Below is a small trained network, with its code and all its weights. Each question gives an input and a target symbol and asks what happens when units are switched off, that is, made to give their printed mean instead of their output.

import numpy as np


def w(rows, s, z=0):
    codes = np.array(rows[::2]) - 128.0
    scale = np.full(codes.shape[1], s)
    scale[-1] = z or s
    return codes * scale


def norm(h):
    return h / np.sqrt((h * h).mean(-1, keepdims=True) + 1e-5)


def f(y):
    return y / 2 * (1 + np.tanh(0.7978845608 * (y + 0.044715 * y**3)))


def softmax(a):
    e = np.exp(a - a.max(-1, keepdims=True))
    return e / e.sum(-1, keepdims=True)


def log_softmax(a):
    a = a - a.max(-1, keepdims=True)
    return a - np.log(np.exp(a).sum(-1, keepdims=True))


def net(x, mask):
    ids = ['ΔΞΣαβζηλτ'.index(c) for c in x.split()]
    T = len(ids)
    res = E[ids] + P[:T]
    u = 0
    for l in range(2):
        q, k, v = (norm(res) @ M[l].T for M in (Q, K, V))
        z = softmax(np.where(np.tri(T) > 0, q @ k.T / 2**0.5, -1e9)) @ v
        res = res + np.where(mask[u], z, O[l][:, -1]) @ O[l][:, :-1]
        u += 1
        y = f(norm(res) @ A[l][:, :-1].T + A[l][:, -1])
        res = res + np.where(mask[u : u + 12], y, B[l][:, -1]) @ B[l][:, :-1]
        u += 12
    return log_softmax(norm(res)[-1] @ U[:, :-1].T + U[:, -1])


Q, K, V, O, A, B = {}, {}, {}, {}, {}, {}
E = w([
[97,175,91,67],'Δ',
[103,179,90,180],'Ξ',
[155,109,87,3],'Σ',
[110,125,119,78],'α',
[119,13,124,149],'β',
[175,76,64,133],'ζ',
[150,96,65,143],'η',
[153,126,119,125],'λ',
[174,100,147,169],'τ',
],0.021)
P = w([
[251,88,142,41],'0',
[108,102,107,151],'1',
[185,9,227,22],'2',
[200,189,161,157],'3',
[147,5,254,33],'4',
[69,137,163,114],'5',
],0.0087)
Q[0] = w([
[219,89,179,20],'0.h1',
[131,39,156,249],'0.h1',
],0.018)
K[0] = w([
[145,69,209,28],'0.h1',
[200,105,82,249],'0.h1',
],0.019)
V[0] = w([
[94,186,84,133],'0.h1',
[193,74,88,254],'0.h1',
],0.0074)
O[0] = w([
[52,83,161,131,6],'0.h1',
[38,166,254,26,190],'0.h1',
],0.0055,0.0018)
A[0] = w([
[13,149,45,144,114],'0.n1',
[104,111,81,104,76],'0.n2',
[190,153,183,204,253],'0.n3',
[94,113,93,99,165],'0.n4',
[58,158,137,87,86],'0.n5',
[63,37,138,68,82],'0.n6',
[51,90,82,227,186],'0.n7',
[111,119,102,167,110],'0.n8',
[5,72,140,207,154],'0.n9',
[17,187,118,199,135],'0.n10',
[76,144,203,123,59],'0.n11',
[93,90,50,74,133],'0.n12',
],0.012,0.0028)
B[0] = w([
[203,246,118,107,211],'0.n1',
[115,133,216,129,157],'0.n2',
[101,104,15,84,199],'0.n3',
[153,85,139,174,177],'0.n4',
[153,68,95,149,165],'0.n5',
[182,140,131,250,245],'0.n6',
[88,107,71,161,188],'0.n7',
[93,134,122,140,123],'0.n8',
[200,188,48,82,204],'0.n9',
[210,129,154,28,215],'0.n10',
[38,61,109,158,184],'0.n11',
[75,96,233,158,255],'0.n12',
],0.014,0.0045)
Q[1] = w([
[254,36,115,130],'1.h1',
[183,81,129,176],'1.h1',
],0.0084)
K[1] = w([
[30,68,26,167],'1.h1',
[101,211,67,254],'1.h1',
],0.0077)
V[1] = w([
[63,74,55,166],'1.h1',
[41,253,137,162],'1.h1',
],0.0054)
O[1] = w([
[253,214,129,171,128],'1.h1',
[226,197,248,226,2],'1.h1',
],0.0052,0.0045)
A[1] = w([
[105,157,134,137,27],'1.n1',
[77,142,122,193,97],'1.n2',
[23,120,136,99,1],'1.n3',
[140,224,156,159,191],'1.n4',
[190,90,79,71,199],'1.n5',
[243,124,161,90,77],'1.n6',
[121,95,154,27,124],'1.n7',
[128,143,170,111,54],'1.n8',
[143,224,151,159,84],'1.n9',
[68,127,178,199,74],'1.n10',
[74,92,76,217,133],'1.n11',
[206,11,208,80,109],'1.n12',
],0.012,0.0028)
B[1] = w([
[165,149,93,109,114],'1.n1',
[134,169,87,121,135],'1.n2',
[101,105,204,133,131],'1.n3',
[133,87,197,107,144],'1.n4',
[77,133,204,168,237],'1.n5',
[26,83,93,150,188],'1.n6',
[248,147,120,131,185],'1.n7',
[98,128,109,97,122],'1.n8',
[165,69,200,44,137],'1.n9',
[46,170,104,152,154],'1.n10',
[155,180,128,60,173],'1.n11',
[165,22,43,122,254],'1.n12',
],0.016,0.0093)
U = w([
[194,136,218,174,68],'Δ',
[76,138,48,147,184],'Ξ',
[40,94,127,49,4],'Σ',
[176,161,119,68,167],'α',
[200,166,102,200,51],'β',
[174,4,80,97,176],'ζ',
[155,95,214,60,68],'η',
[86,64,121,217,173],'λ',
[72,179,175,155,196],'τ',
],0.014,0.0034)

Each question gives the input, a string of symbols that net reads in full, and the target symbol t.
The units are the heads (2 rows each of Q, K, V and O) and the neurons (one row each of A and B). Each row of codes is followed by its name. A weight is (code - 128) times the scale printed after its matrix; where a second scale follows, it is the last column's (O, A, B and U).
mask holds one flag per unit, layer by layer, with each layer's heads first. A switched-off unit (its flag False) gives its mean, the last column of its rows in O or B, instead of its output. The means were averaged over made-up inputs and are rounded, as every weight is.
A unit's drop is (log p(t) with every unit on - log p(t) with that unit switched off) / (log p(t) with every unit on - log p(t) with every unit switched off).
The circuit of an input: a set's keep is (log p(t) with only the set's units on - log p(t) with every unit switched off) / (log p(t) with every unit on - log p(t) with every unit switched off). Starting from the 12 units with the biggest drops (on a tie, the unit counted first), units are removed one at a time, each time the one whose removal leaves the highest keep (on an exact tie, the one counted first), for as long as the keep stays at least 0.8.
circuit, biggest first: the units of the circuit, biggest drop first
most important unit: the unit with the biggest drop
k most important neurons: the k neurons with the biggest drops, biggest first
k most important neurons of layer l: the k neurons of layer l with the biggest drops, biggest first
drop when u is switched off: that unit's drop, to one decimal
input ζ Δ η β, target β: 3 most important neurons	0.n6; 0.n10; 1.n12
input Ξ β ζ λ λ, target λ: circuit, biggest first	1.n5; 1.n6
input Ξ β Ξ, target λ: 4 most important neurons	0.n10; 0.n9; 1.n5; 0.n12
input Δ τ Σ ζ, target λ: circuit, biggest first	0.n10; 1.n12; 1.n7
input Ξ η Ξ α, target τ: circuit, biggest first	1.n12
input α η λ Δ Δ, target λ: circuit, biggest first	0.n10; 0.n9; 1.n11
input η α η λ, target Ξ: 3 most important neurons	0.n3; 1.n12; 1.n7
input α Ξ α τ ζ η, target Δ: circuit, biggest first	0.h1; 0.n6; 0.n1; 1.n9
input Ξ λ Σ Δ, target η: circuit, biggest first	1.n12; 1.n9
input α α λ τ, target Σ: 3 most important neurons	0.n3; 1.n12; 0.n10
input η λ λ Σ α β, target β: circuit, biggest first	0.n6; 0.n9; 1.n12
input η α β τ η, target λ: 2 most important neurons of layer 0	0.n6; 0.n10
input α Δ Δ ζ, target λ: 3 most important neurons of layer 1	1.n5; 1.n11; 1.n12
input α Δ Δ τ α, target λ: circuit, biggest first	0.n6
input β Ξ Ξ, target λ: 3 most important neurons	0.n9; 0.n10; 1.n5
input λ ζ Ξ Δ λ α, target τ: 2 most important neurons of layer 1	1.n10; 1.n12
input Σ Σ λ α η τ, target Σ: 2 most important neurons	1.n12; 0.n11
input Ξ α λ Σ α, target λ: 2 most important neurons of layer 0	0.n6; 0.n10
input η Δ ζ Δ η, target λ: 2 most important neurons of layer 0	0.n6; 0.n3
input Ξ Δ Σ Σ Ξ η, target Δ: 2 most important neurons	0.n6; 1.n12
input α Ξ β λ τ Δ, target η: most important unit	0.n1
input Ξ β λ Ξ λ, target λ: 2 most important neurons of layer 0	0.n12; 0.n10
input ζ τ λ Δ Δ, target λ: 2 most important neurons	0.n10; 1.n10
input Δ ζ λ τ ζ Ξ, target α: 2 most important neurons of layer 0	0.n10; 0.n1
input Δ λ λ Δ λ λ, target Ξ: drop when 1.n7 is switched off	0.2
